Each row has a class, written as a number after it.
[-39  -4  -3  -2  27 -13 -15 -18 -10  -8  -7  -2  27 -53  18  34  -3 -18
 -19 -54 -13 -27  17 -12 -20   9  70 -28 -34  30   9   9  16 -35]	3
[-63  16  32  -3  21  16 -11  -6  -9  49  45   2 -26   9 -12   7   7 -16
 -24  58 -18   8  34  -9  23  32   6 -19  29 -22 -46  31 -24  13]	4
[ 14  24  15 -14  16  14 -11 -22 -41   2 -19  40   3  10  -6  46 -41 -38
 -30  34  20   9  -5  -7  15   4 -13 -42  -1 -12   0  -6 -17  -2]	7
[  4   8 -30 -27  56  -4 -15  20  -9 -31 -22   0  11 -31   9  12 -22  -3
 -28 -34 -28 -20  22 -31 -20  15  26 -23 -32  -4  24  -1 -21  11]	5
[-31  -6 -15  12  39 -14  -1 -21  13 -27  -9  27   3 -11   4  50  -5 -16
 -34  41  39   4  -4  22  19 -22 -27   3   3  22  -9 -47  24  11]	3
[ 30  16 -44  15  21  33  22  17   7 -11  47 -42 -12  15  40  32 -39 -26
 -14  10   3 -10 -10   0  17 -26 -49  15  -3   3   7 -64 -15  39]	1
[-10  42  50  28   8  30   0 -14  10 -11  36 -30  -6   6  -2  21 -21 -13
 -47   8   9   9  -5 -31  24  13 -22  21 -12   8   0 -16  -2  32]	7
[-42  58  13   5  12  16  44 -31  20 -15  35 -25  15   1  12 -18   7 -22
  -8   4  12  13  12 -36 -44  39  -2  20 -24  -9 -20 -40 -16  25]	5
[-37  70  47  17  31   5   9 -69 -15  20  37 -35   5 -20  25 -16  -2  -6
 -18  -5  15  38  -5 -20  21 -11 -33 -16 -32   4  -3   8  -5  26]	7
[-30  26  18  40 -11  46  21   3  19   9  21  38 -16 -26 -32  -3   6  19
   3  29  28  22  43 -11  -4  44 -17  14  14 -27 -24  54  17   5]	0
[-23  57  42   5   7  41  30  -8  -6   7  52 -19  12   3  38  58 -30 -44
 -31   4  -4 -18  -7   0 -35  -7  -4 -10 -18  14   7 -61 -13  48]	2
[  1 -13  13  -9  31  50   5   1  -6 -47   5  16  -3 -46  29  -8   1   6
  -9  -4 -39 -58 -31 -28   7  25  59   1  -8 -11 -22  12  56 -11]	1
[-14   5  -3  36 114  16  48 -37   2 -18  10   3   2  -1  13  39 -16   1
  11   6  12  -9  48 -19  12 -44 -42 -12 -25 -38 -21 -28   2  28]	0
[ 11  41   1   0  70   3 -19   9 -25 -22 -11   9 -24 -16 -42   9 -16 -12
  15  29   0  14  66 -43  16  32 -48   6 -51 -19  -7  27 -18  10]	5
[ 24   2  21  15   2   0   7 -15 -14 -39   2   2   2  13 -27  39   1  -2
  36  23  43  27  60 -31  20  20 -84  31   9  -7 -26   8 -30 -36]	3
[ 41   2  25  52  14  27  11   9  -3 -33 -25  13  -7   6  19  35  14   1
  -4  12  15  24  47 -28  25 -24 -44  24 -13  -3  -2   1   3   8]	2
[ -1   0 -58   5  -3  30  -9   0   1  23  -9  28  37  -5  12  49 -42 -13
  -7  14   5  18   7  14  26  60 -12 -42  15   6   4  43 -17 -57]	6
[  4   9  34 -14  -9  47  -7  -2 -14 -48  43  45 -40 -39 -12   0 -43  32
  52  33   7 -33   7 -27   4   1  17 -22  11 -40 -22  63  22  10]	1
[  3 -17   1  31  50  35  22  -2  13 -15  -3   4   1   6  22  15   4  -2
   5  44 -20 -23   6 -29  29  59   5   7   0 -20 -10  33  -3 -29]	5
[ 15  30  19  62  39  47   4 -23   2 -48  37  -3   2 -20 -28  48 -25 -14
 -34  38  20  -2  59 -26 -14   3  31  16 -18  18   7  40  25  32]	2
[ -4  17  -6   1   0  24  -5   0  -9   2  22  -3 -23  -8 -25  11 -40 -13
 -33  16  20  13  67   3  23  28 -15 -13  20   2  -5  61 -22   8]	7
[-32  23 -20  29  30  31  14  33  -7  37  22   9  -8 -27 -44   2  -9 -15
  23  35 -12  16  87 -29 -13   0  30   4   3  14 -10  24   1  -1]	4
[-11  29  26 -17  35  18   3   5  -3 -30  29  17  11   9 -58  10   7   5
 -14  34 -29 -25 -15 -19   2  70   5  15   9   6 -29   9   7  12]	4
[ 12 -14  -5  20  25   4 -13 -28   4 -18 -14  -4  26  14 -19  26  -4 -13
 -37  -3  -4  10  50 -51  -4  59  29  -3   0  -7  16  73 -44 -10]	5
[-62 -23  14  -9 -36 -23  36 -18   2 -22   2 -14  19  26   9   6  -9 -35
  20 -34  10 -33  18  26  17  87  50 -13  -3 -29 -14  40 -21 -74]	7
[ -2  71  15  -2  30  14 -21  18 -43  -4  27 -36 -10  24 -40  51 -11  -6
   6  41  16 -17   6 -15  14  81 -67   1 -25 -45 -39  13 -22 -16]	5
[-36  59   0  21  15  11  -1   5  -2 -20  31  35   5 -54 -55  24 -21   5
  24  26  32   9  45 -17 -12  51   2  -3 -31  14 -21  43  21 -32]	3
[ 19  62  10   2  36   3  22  12 -18 -53  51  49   7 -13   7  10 -11   9
  26   4   0  27  43 -29  30  51 -39 -18 -47 -14 -35  19 -14 -25]	1
[ -4 -11  40 -15  48 -11   2 -72   3 -21  -1  17  -5 -13 -31  31 -48  -9
 -29  11  48  24  48  19 -28 -50 -33 -20   2 -24  28  15 -23  65]	0
[ 35  38 -33  28  51  62 -19  -1 -42  18  -3  54 -33 -41 -37  31 -17 -17
 -20  82   6  22  37 -11  16 -13  -1 -28   9  12  -7  26  29  26]	4
[-58  16  37  18  20  62  -4 -32  19  57  -6   4  10 -11  40  35 -18 -57
 -41  27  -7  18  37 -44  -3   1  10   2 -14  27 -36 -30  20 -11]	2
[-53  34  41 -15  -2  23   0 -53  12  16  36 -11  16  -6  36   5 -15   6
 -39  69  30  28 -29   0 -11  51 -13 -24  34 -40 -20  14 -28 -10]	5
[-29   8  61   1  18  15 -24  31 -22  18   1   2  16  -8  -6  28  -3   8
  18  19 -26   9  16 -43  24  20 -32   5   0 -29  -9  13 -15 -20]	6
[  8  41 -40  23  21  34   2  25  -7  -2  20 -18  12 -13   8  26 -20 -38
 -31  10   1  23  50 -19 -16  -4 -13  15 -20  37   9 -36  -7  15]	2
[-18  22   5   3  16  -6 -53   5  25 -29  24 -17  33  19 -60  15 -31   0
   0  -5 -23  12 -11 -65  22  82  -9  26 -41  10  -6  20 -17 -28]	6
[-51 -19  42  30  27  31  16 -30  29  -5   4  22   4 -24  -5  42 -15 -27
 -19  19  32  26  77   0  11  16 -22  26  -2   7  -6  -7  24 -13]	0
[-34  24  34   9  44  15   3 -27 -15 -21  36  44  -6 -42  17 -13  27  20
 -11  -7 -10  27  47 -37  10   7  -7 -16  -7 -11 -14  27  -1  26]	0
[-13  25  15  15  10  46 -10  -5 -16  47 -22  36   3 -18  12  21   8  -7
   3  37   2  27  29 -49   2  19 -15 -16   5   5 -14  28   1 -19]	5
[-68  13  76  -5  16 -51  21   3  -6   5  -9  46  11  -9   7  -8  30   1
  30  34   5  13   0   8 -14   5  13 -11 -22 -26  14   4  -9   6]	5
[-34  16  11  21  84  27  11 -28 -20  19   6   9  10 -33   0  57 -28 -17
 -20  13  23  26  91 -14  -1 -30 -39 -21  -8 -18  -5  -5  -5  13]	0
[-52  30  11  26  -5  28  -6  -4   5  -4   7  32 -16  -7   6  71 -32 -43
 -33  -2  13  -5  44  -2  11  20   4 -17 -25  -4  10  19 -10  43]	2
[-50  24   8   9  -2  10 -16  28   2  -4 -49  39  11 -33 -20   5   6 -22
  10 -16  -6  37  39 -41  17  41 -20  23 -43 -13  -7 -10  13 -17]	6
[ -7  42 -43  69  -3  35   2 -19 -30   3   8  29  -5  -7  -9  29  22  -4
  11   9  22  28  71 -33  18   2  -9 -11   2   9   2  86  -4  30]	2
[  4  40  10  27  35 -20  34  19  -8 -25 -13   4  -2  33  13  11  24 -22
 -61 -26   1  -1   0 -10  12   1   6  -7 -40 -22 -35 -54  -3  29]	7
[-53 -15 -29  13  -5   5 -19  26  -2  33 -31  59  15  15 -49  43  -9 -12
  15  16  17  15  42 -34  -1  14  -5  -4  20 -22  -9  17 -14 -20]	0
[  7  15 -38  47  40  24   8  20 -10 -18 -19   9  32   4 -29  32  28  -8
   3  14 -28 -17 -17 -27  33  75  25  17 -21   5 -11   9  29 -52]	4
[-25   1 -11 -40  34 -12 -12 -64 -33 -10  -1 -57   1 -34  68 -15  33 -31
 -64 -46 -10  -7   1   4  -4  10   6 -21  -9   1 -40 -32  -7 -15]	3
[-35   3 -17 -20   4  55  24  11   6   9 -17  29  -5 -30   4  49 -30 -53
 -18   0  -4 -47  28   3  -8  89  15 -12  -2  -7 -44   0   8 -46]	3
[-25  34  13  14  84  10 -16  12 -27  26 -11  11   0 -34 -11  23  -3  -2
 -32  20 -26  17  45 -36  14  -4  14 -32 -26 -33 -15  13  -8   5]	4
[-48  50   4  38  20   0   3 -15  26   1  45 -37  10   2  -4  -3   1  -7
  -8  11 -10   9  -4 -36  15  96   4  13 -39 -23  18  51 -41   5]	5
[-67  33  86  29   2  28  34 -37  50  20  15 -10   3  -4  -7   4  -5 -43
 -20  20 -11   5 -37 -29 -20  23  27  37 -34 -14  12 -53   3  48]	4
[-16  50  51  15   2  57  10  -9   9   1  34  19   9 -34 -14  31 -41  15
  26  37  22  21  51 -16  -4  24 -43   3  -1  12  -3  57   5  -7]	2
[-13  24 -47  11   1  40  11  12  31 -69  76  26   8 -15  11  30 -67 -15
   9  20  -3 -16  25  -6   5  70  37 -13 -16  23  12  22 -16 -20]	2
[-27  -2  33 -19  23   0  -5 -10 -18 -25  -4 -16 -24 -23  39   6 -28 -14
  -5 -31  -8 -33  -2   4  32  -3  22 -28 -33 -24  -9 -13  11 -20]	7
[-15   6 -30  11  29  41  25  23  10 -18  -5  50  -8 -28  18  -7 -10 -11
   9  46  -5   8  25 -14  43  51 -24  10  -3 -30 -25  22  13 -21]	1
[-25  -2  54   4  17  29 -12 -50 -10  21  38  17   1 -13   0   4 -18 -16
  15  51   2   9  34 -34  13  20  26 -16   3  -1 -39  63  15 -36]	1
[-20  14  72  14   0 -19   3   6   2 -10  44  11 -37   1 -14  68 -34 -25
  -5  39  46   5  56  37  16  17 -41  -9 -17 -18 -15   6 -27   0]	3
[ -3  20  49  15  16  26  19  -3  10  44   7  39 -34 -16  -9  -7 -23   4
  24  51   8  33  37 -15 -13 -43   4 -27  -3 -26 -21  11 -10  19]	4
[ -5  19  14 -17  28 -44   2 -64 -35 -30 -20  16  -3 -10  23  -2   1  -2
 -13 -42  29  27  24  24  33 -34 -28 -47 -29   4   4  22  -7  15]	7
[ 27  25  24  25  70  44   9   0 -13   7  46 -23  -7 -10 -25  23 -20 -37
 -30  81 -27  -3   7  -6   7  27   4  15  -8  12   7 -16   1  17]	4
[ 15  18 -28   9  -5  -7   8  26 -29 -56  -5   5  -2 -30  48  28   7  -3
 -27 -26  15 -23  -3  61  -6  -2  35 -29 -30  -3   5 -16  30 -17]	2
[-42  26  21  19  45  24 -12 -15   3   0   0  65 -14 -32 -32   2  -4 -11
 -12  41  14  40  50 -41  12  21 -18   2 -22 -22 -24  14  12  12]	0
[-18  11  80  32 -20  -8  21  13   3 -12  20  21   9  23   0   1  10  -8
  16  10 -15  -8 -21 -25  30  67  38   2 -23 -24  -2  35 -15 -40]	7
